Below is a small trained network, with its code and all its weights. Each question gives an input and a target symbol and asks what happens when units are switched off, that is, made to give their printed mean instead of their output.

import numpy as np


def w(rows, s, z=0):
    codes = np.array(rows[::2]) - 128.0
    scale = np.full(codes.shape[1], s)
    scale[-1] = z or s
    return codes * scale


def f(y):
    return y / 2 * (1 + np.tanh(0.7978845608 * (y + 0.044715 * y**3)))


def softmax(a):
    e = np.exp(a - a.max(-1, keepdims=True))
    return e / e.sum(-1, keepdims=True)


def log_softmax(a):
    a = a - a.max(-1, keepdims=True)
    return a - np.log(np.exp(a).sum(-1, keepdims=True))


def net(x, mask):
    ids = ['βεζηθλμξπσψω'.index(c) for c in x.split()]
    T = len(ids)
    res = E[ids] + P[:T]
    u = 0
    for l in range(3):
        q, k, v = (res @ M[l].T for M in (Q, K, V))
        z = softmax(np.where(np.tri(T) > 0, q @ k.T / 2**0.5, -1e9)) @ v
        res = res + np.where(mask[u], z, O[l][:, -1]) @ O[l][:, :-1]
        u += 1
        y = f(res @ A[l][:, :-1].T + A[l][:, -1])
        res = res + np.where(mask[u : u + 4], y, B[l][:, -1]) @ B[l][:, :-1]
        u += 4
    return log_softmax(res[-1] @ U[:, :-1].T + U[:, -1])


Q, K, V, O, A, B = {}, {}, {}, {}, {}, {}
E = w([
[203,124,143,108,211,91,135,127,160],'β',
[189,120,139,200,161,59,149,99,113],'ε',
[88,130,105,124,217,153,104,166,50],'ζ',
[89,154,101,117,132,127,186,190,128],'η',
[152,139,90,97,174,2,133,94,98],'θ',
[139,141,155,149,195,189,172,37,139],'λ',
[177,199,150,152,212,88,98,119,209],'μ',
[104,94,187,86,108,106,153,97,130],'ξ',
[212,123,168,129,109,66,177,169,145],'π',
[146,72,117,130,119,52,202,136,61],'σ',
[77,158,124,138,154,81,160,71,60],'ψ',
[134,88,114,164,217,182,111,194,79],'ω',
],0.019)
P = w([
[166,53,71,30,227,255,207,114,111],'0',
[206,168,227,183,68,162,113,39,84],'1',
[77,210,139,85,142,164,235,65,235],'2',
[175,157,226,162,89,172,92,43,94],'3',
[11,143,134,175,184,75,131,129,237],'4',
[180,149,202,142,97,175,73,48,106],'5',
],0.0074)
Q[0] = w([
[33,167,145,193,45,54,119,13,187],'L0H0',
[97,115,110,148,5,94,177,174,124],'L0H0',
],0.025)
K[0] = w([
[3,102,167,214,166,46,168,139,211],'L0H0',
[119,66,120,128,26,108,215,173,145],'L0H0',
],0.023)
V[0] = w([
[69,215,192,146,166,104,148,171,18],'L0H0',
[115,46,220,2,80,171,72,155,127],'L0H0',
],0.0069)
O[0] = w([
[63,114,101,204,120,141,78,228,119,223],'L0H0',
[95,123,254,181,157,86,128,118,153,3],'L0H0',
],0.0045,0.0037)
A[0] = w([
[2,84,77,98,161,212,179,140,186,67],'L0N0',
[57,186,116,151,164,111,218,146,139,226],'L0N1',
[55,107,23,51,112,94,175,221,196,3],'L0N2',
[152,147,61,221,6,184,67,78,167,94],'L0N3',
],0.0097,0.0042)
B[0] = w([
[210,167,155,74,94,8,192,64,146,191],'L0N0',
[66,48,48,221,179,141,55,211,126,253],'L0N1',
[166,174,254,73,179,204,157,41,136,144],'L0N2',
[100,122,112,215,73,172,46,26,139,138],'L0N3',
],0.0069,0.0059)
Q[1] = w([
[138,115,52,127,249,158,221,139,185],'L1H0',
[77,85,177,120,82,196,136,124,124],'L1H0',
],0.013)
K[1] = w([
[159,173,112,209,245,74,137,159,131],'L1H0',
[100,141,50,80,2,238,207,114,129],'L1H0',
],0.0095)
V[1] = w([
[118,121,166,243,78,161,205,189,192],'L1H0',
[254,239,56,138,236,147,163,183,7],'L1H0',
],0.0049)
O[1] = w([
[100,107,99,127,98,158,79,113,170,65],'L1H0',
[128,200,132,105,190,104,253,118,155,254],'L1H0',
],0.0046,0.003)
A[1] = w([
[169,144,132,144,51,83,116,145,79,63],'L1N0',
[162,113,205,113,72,151,180,167,173,195],'L1N1',
[140,167,118,125,117,33,82,158,141,250],'L1N2',
[116,252,157,141,95,92,89,137,78,116],'L1N3',
],0.014,0.0019)
B[1] = w([
[136,228,163,133,122,40,194,142,136,196],'L1N0',
[87,140,176,76,246,114,77,161,160,254],'L1N1',
[130,52,82,113,49,184,138,134,146,213],'L1N2',
[170,138,28,61,112,151,36,120,92,191],'L1N3',
],0.011,0.0045)
Q[2] = w([
[199,162,163,135,116,165,115,180,251],'L2H0',
[26,108,185,36,122,122,134,120,104],'L2H0',
],0.023)
K[2] = w([
[219,131,158,117,140,166,92,167,252],'L2H0',
[19,132,161,36,98,118,106,130,127],'L2H0',
],0.025)
V[2] = w([
[96,47,73,214,90,81,123,155,195],'L2H0',
[126,255,117,101,117,230,211,146,38],'L2H0',
],0.0086)
O[2] = w([
[94,183,239,6,241,102,164,75,116,3],'L2H0',
[39,72,255,70,137,93,80,111,163,61],'L2H0',
],0.0045,0.0055)
A[2] = w([
[173,58,187,179,112,145,65,161,70,249],'L2N0',
[99,89,251,126,76,100,38,109,146,115],'L2N1',
[144,169,242,150,122,177,167,185,99,51],'L2N2',
[112,111,209,145,128,213,111,219,56,73],'L2N3',
],0.015,0.0016)
B[2] = w([
[100,127,142,80,184,136,132,128,22,254],'L2N0',
[88,124,222,67,102,96,90,51,239,185],'L2N1',
[225,1,215,126,47,151,98,193,60,171],'L2N2',
[85,214,65,125,50,152,193,149,251,207],'L2N3',
],0.012,0.0069)
U = w([
[142,127,124,78,253,131,190,126,148,241],'β',
[148,208,129,162,116,127,116,119,112,151],'ε',
[105,192,108,92,138,141,118,150,132,48],'ζ',
[57,66,98,219,114,124,91,162,217,210],'η',
[144,111,70,36,109,102,142,121,136,3],'θ',
[124,130,165,168,149,225,112,84,128,92],'λ',
[158,135,92,110,131,198,59,118,162,72],'μ',
[110,148,146,67,128,131,98,122,160,117],'ξ',
[134,155,119,109,147,98,66,199,144,28],'π',
[115,109,137,106,115,101,148,135,104,10],'σ',
[68,104,111,178,114,152,35,147,85,149],'ψ',
[128,139,135,101,112,191,146,132,122,80],'ω',
],0.0078,0.0058)

Each question gives the input, a string of symbols that net reads in full, and the target symbol t.
The units are the heads (2 rows each of Q, K, V and O) and the neurons (one row each of A and B). Each row of codes is followed by its name. A weight is (code - 128) times the scale printed after its matrix; where a second scale follows, it is the last column's (O, A, B and U).
mask holds one flag per unit, layer by layer, with each layer's heads first. A switched-off unit (its flag False) gives its mean, the last column of its rows in O or B, instead of its output. The means were averaged over made-up inputs and are rounded, as every weight is.
A unit's drop is (log p(t) with every unit on - log p(t) with that unit switched off) / (log p(t) with every unit on - log p(t) with every unit switched off).
The circuit of an input: a set's keep is (log p(t) with only the set's units on - log p(t) with every unit switched off) / (log p(t) with every unit on - log p(t) with every unit switched off). Starting from the 12 units with the biggest drops (on a tie, the unit counted first), units are removed one at a time, each time the one whose removal leaves the highest keep (on an exact tie, the one counted first), for as long as the keep stays at least 0.8.
units of the circuit, in order: the units of the circuit, biggest drop first
most important unit: the unit with the biggest drop
k most important neurons: the k neurons with the biggest drops, biggest first
k most important neurons of layer l: the k neurons of layer l with the biggest drops, biggest first
input θ σ ξ η ε ψ, target ψ: most important unit : L2H0
input ε ξ ω θ ξ ε, target ξ: 2 most important neurons : (L2N1 L0N1)
input μ ξ ξ, target η: units of the circuit, in order : (L0N1 L1N1 L2H0)
input λ ε ξ ξ ψ ξ, target ψ: 2 most important neurons of layer 2 : (L2N3 L2N0)
input ζ π π, target η: units of the circuit, in order : (L2H0 L0N1 L1N1)
input π ψ ξ ε ξ ψ, target ξ: units of the circuit, in order : (L2H0 L2N1 L0H0)
input ω π ξ ξ π η, target η: 4 most important neurons : (L0N1 L2N3 L1N1 L1N3)
input μ ζ ξ ε, target ε: 2 most important neurons : (L1N0 L0N1)
input ζ ε ξ ξ ξ, target ψ: 3 most important neurons : (L1N1 L2N0 L0N1)
input ω ξ β μ, target μ: units of the circuit, in order : (L1N3 L1N2)
input ω ξ ξ ξ ζ, target β: 2 most important neurons : (L0N0 L0N1)
input ε ξ ε, target η: 2 most important neurons : (L0N1 L2N0)
input β θ ξ ε ψ ω, target ω: 2 most important neurons : (L2N3 L2N2)
input π θ β η ψ, target β: most important neuron of layer 0 : (L0N1)
input ξ ε ξ ε ε ξ, target ε: 3 most important neurons : (L0N1 L1N0 L1N1)
input μ β ξ ζ ξ ξ, target ξ: 4 most important neurons : (L2N1 L1N1 L0N1 L2N0)
input η ε ζ ξ ξ σ, target σ: 3 most important neurons of layer 1 : (L1N0 L1N3 L1N1)
input ψ ξ ξ θ η, target β: 4 most important neurons : (L0N2 L0N0 L0N1 L2N3)
input ω ξ ω, target η: 4 most important neurons : (L0N1 L2N0 L1N3 L0N2)
input ξ ε ε, target η: most important neuron of layer 1 : (L1N0)
input ξ ε ξ ε, target ξ: 2 most important neurons of layer 1 : (L1N0 L1N1)
